Below are the code and all the weights of a small trained network. Each question names an input and a class and asks about switching units off, where a switched-off unit gives its printed mean instead of its output.

import numpy as np


def w(rows, s, z=0):
    codes = np.array(rows[::2]) - 128.0
    scale = np.full(codes.shape[1], s)
    scale[-1] = z or s
    return codes * scale


def norm(h):
    return h / np.sqrt((h * h).mean(-1, keepdims=True) + 1e-5)


def f(y):
    return np.maximum(y, 0)


def log_softmax(a):
    a = a - a.max(-1, keepdims=True)
    return a - np.log(np.exp(a).sum(-1, keepdims=True))


def net(x, mask):
    res = np.array(x, float).reshape(1, 2) / 4 @ E
    u = 0
    for l in range(3):
        y = f(norm(res) @ A[l][:, :-1].T + A[l][:, -1])
        res = res + np.where(mask[u : u + 12], y, B[l][:, -1]) @ B[l][:, :-1]
        u += 12
    return log_softmax(norm(res)[-1] @ U[:, :-1].T + U[:, -1])


A, B = {}, {}
E = w([
[140,68,163],'x0',
[254,144,76],'x1',
],0.0085)
A[0] = w([
[217,2,152,83],'L0N0',
[118,64,174,136],'L0N1',
[151,96,74,112],'L0N2',
[174,80,129,95],'L0N3',
[53,63,173,69],'L0N4',
[37,91,174,51],'L0N5',
[117,199,108,137],'L0N6',
[116,42,225,114],'L0N7',
[109,6,141,4],'L0N8',
[238,74,143,19],'L0N9',
[164,119,133,155],'L0N10',
[160,90,106,30],'L0N11',
],0.0099,0.0023)
B[0] = w([
[80,252,47,245],'L0N0',
[107,159,123,205],'L0N1',
[122,120,166,170],'L0N2',
[142,88,146,178],'L0N3',
[139,70,216,248],'L0N4',
[121,85,190,254],'L0N5',
[107,228,153,187],'L0N6',
[121,191,104,245],'L0N7',
[133,192,95,200],'L0N8',
[149,52,190,225],'L0N9',
[132,104,152,172],'L0N10',
[138,101,149,154],'L0N11',
],0.021,0.0053)
A[1] = w([
[150,177,138,120],'L1N0',
[114,137,80,145],'L1N1',
[207,142,102,174],'L1N2',
[253,156,120,176],'L1N3',
[169,107,111,72],'L1N4',
[120,106,106,71],'L1N5',
[140,125,103,142],'L1N6',
[160,98,116,35],'L1N7',
[181,96,165,78],'L1N8',
[134,153,78,245],'L1N9',
[130,94,110,21],'L1N10',
[124,99,117,6],'L1N11',
],0.02,0.0017)
B[1] = w([
[181,94,69,227],'L1N0',
[134,183,161,147],'L1N1',
[103,188,196,198],'L1N2',
[107,135,253,254],'L1N3',
[124,85,148,149],'L1N4',
[102,114,159,128],'L1N5',
[126,138,136,132],'L1N6',
[125,123,152,142],'L1N7',
[163,88,87,204],'L1N8',
[119,202,132,175],'L1N9',
[134,128,116,128],'L1N10',
[110,98,121,128],'L1N11',
],0.026,0.008)
A[2] = w([
[199,166,103,42],'L2N0',
[202,151,138,6],'L2N1',
[67,241,119,105],'L2N2',
[56,56,113,159],'L2N3',
[75,136,38,117],'L2N4',
[153,113,118,44],'L2N5',
[188,116,215,74],'L2N6',
[252,97,163,63],'L2N7',
[137,110,100,115],'L2N8',
[70,123,134,142],'L2N9',
[138,159,82,91],'L2N10',
[178,129,86,232],'L2N11',
],0.016,0.0023)
B[2] = w([
[90,77,108,158],'L2N0',
[123,70,176,151],'L2N1',
[96,251,60,223],'L2N2',
[170,176,225,155],'L2N3',
[60,175,33,141],'L2N4',
[87,135,115,129],'L2N5',
[116,124,20,250],'L2N6',
[65,122,10,172],'L2N7',
[143,78,104,129],'L2N8',
[186,144,132,155],'L2N9',
[105,93,129,150],'L2N10',
[129,64,98,144],'L2N11',
],0.019,0.011)
U = w([
[101,71,250,159],'0',
[90,236,129,142],'1',
[92,122,55,164],'2',
[206,122,130,17],'3',
[211,122,123,8],'4',
],0.019,0.012)

Each question gives the input, the list of numbers given to net, and the class t.
The units are the neurons (one row each of A and B). Each row of codes is followed by its name. A weight is (code - 128) times the scale printed after its matrix; where a second scale follows, it is the last column's (A, B and U).
mask holds one flag per neuron, layer by layer. A switched-off neuron (its flag False) gives its mean, the last column of its row in B, instead of its output. The means were averaged over made-up inputs and are rounded, as every weight is.
A unit's drop is (log p(t) with every unit on - log p(t) with that unit switched off) / (log p(t) with every unit on - log p(t) with every unit switched off).
The circuit of an input: a set's keep is (log p(t) with only the set's units on - log p(t) with every unit switched off) / (log p(t) with every unit on - log p(t) with every unit switched off). Starting from the 12 units with the biggest drops (on a tie, the unit counted first), units are removed one at a time, each time the one whose removal leaves the highest keep (on an exact tie, the one counted first), for as long as the keep stays at least 0.8.
units of the circuit, in order: the units of the circuit, biggest drop first
top k neurons: the k neurons with the biggest drops, biggest first
k most important neurons of layer l: the k neurons of layer l with the biggest drops, biggest first
drop of u: that unit's drop, to one decimal
input [-1,5], class 0: top 3 neurons -> (L1N3 L0N5 L0N4)
input [2,0], class 2: units of the circuit, in order -> (L1N3)
input [-3,3], class 2: top 3 neurons -> (L2N7 L2N6 L0N6)
input [-4,-7], class 0: units of the circuit, in order -> (L0N0 L2N2)
input [-5,-5], class 0: units of the circuit, in order -> (L0N0 L2N2)
input [-1,-4], class 0: top 4 neurons -> (L2N2 L1N0 L0N0 L2N3)
input [6,6], class 0: top 3 neurons -> (L1N3 L0N9 L0N5)
input [-3,1], class 2: top 3 neurons -> (L1N0 L0N7 L0N8)
input [-3,0], class 2: 3 most important neurons of layer 1 -> (L1N3 L1N0 L1N2)
input [2,-4], class 0: 2 most important neurons of layer 0 -> (L0N5 L0N4)
input [3,6], class 0: top 2 neurons -> (L1N3 L0N9)
input [-2,3], class 2: top 2 neurons -> (L1N8 L2N7)
input [2,1], class 2: 2 most important neurons of layer 1 -> (L1N3 L1N2)
input [6,7], class 0: top 2 neurons -> (L1N3 L0N9)
input [-7,7], class 0: top 3 neurons -> (L1N3 L0N0 L0N7)
input [3,1], class 2: most important neuron of layer 2 -> (L2N4)
input [2,-3], class 2: 2 most important neurons of layer 2 -> (L2N6 L2N2)
input [-3,-2], class 2: 2 most important neurons of layer 0 -> (L0N0 L0N1)
input [3,4], class 0: drop of L0N8 -> 0.1
input [2,-5], class 0: drop of L2N2 -> 1.2
input [0,-1], class 2: drop of L1N3 -> 0.4
input [0,2], class 2: drop of L2N0 -> 0.0
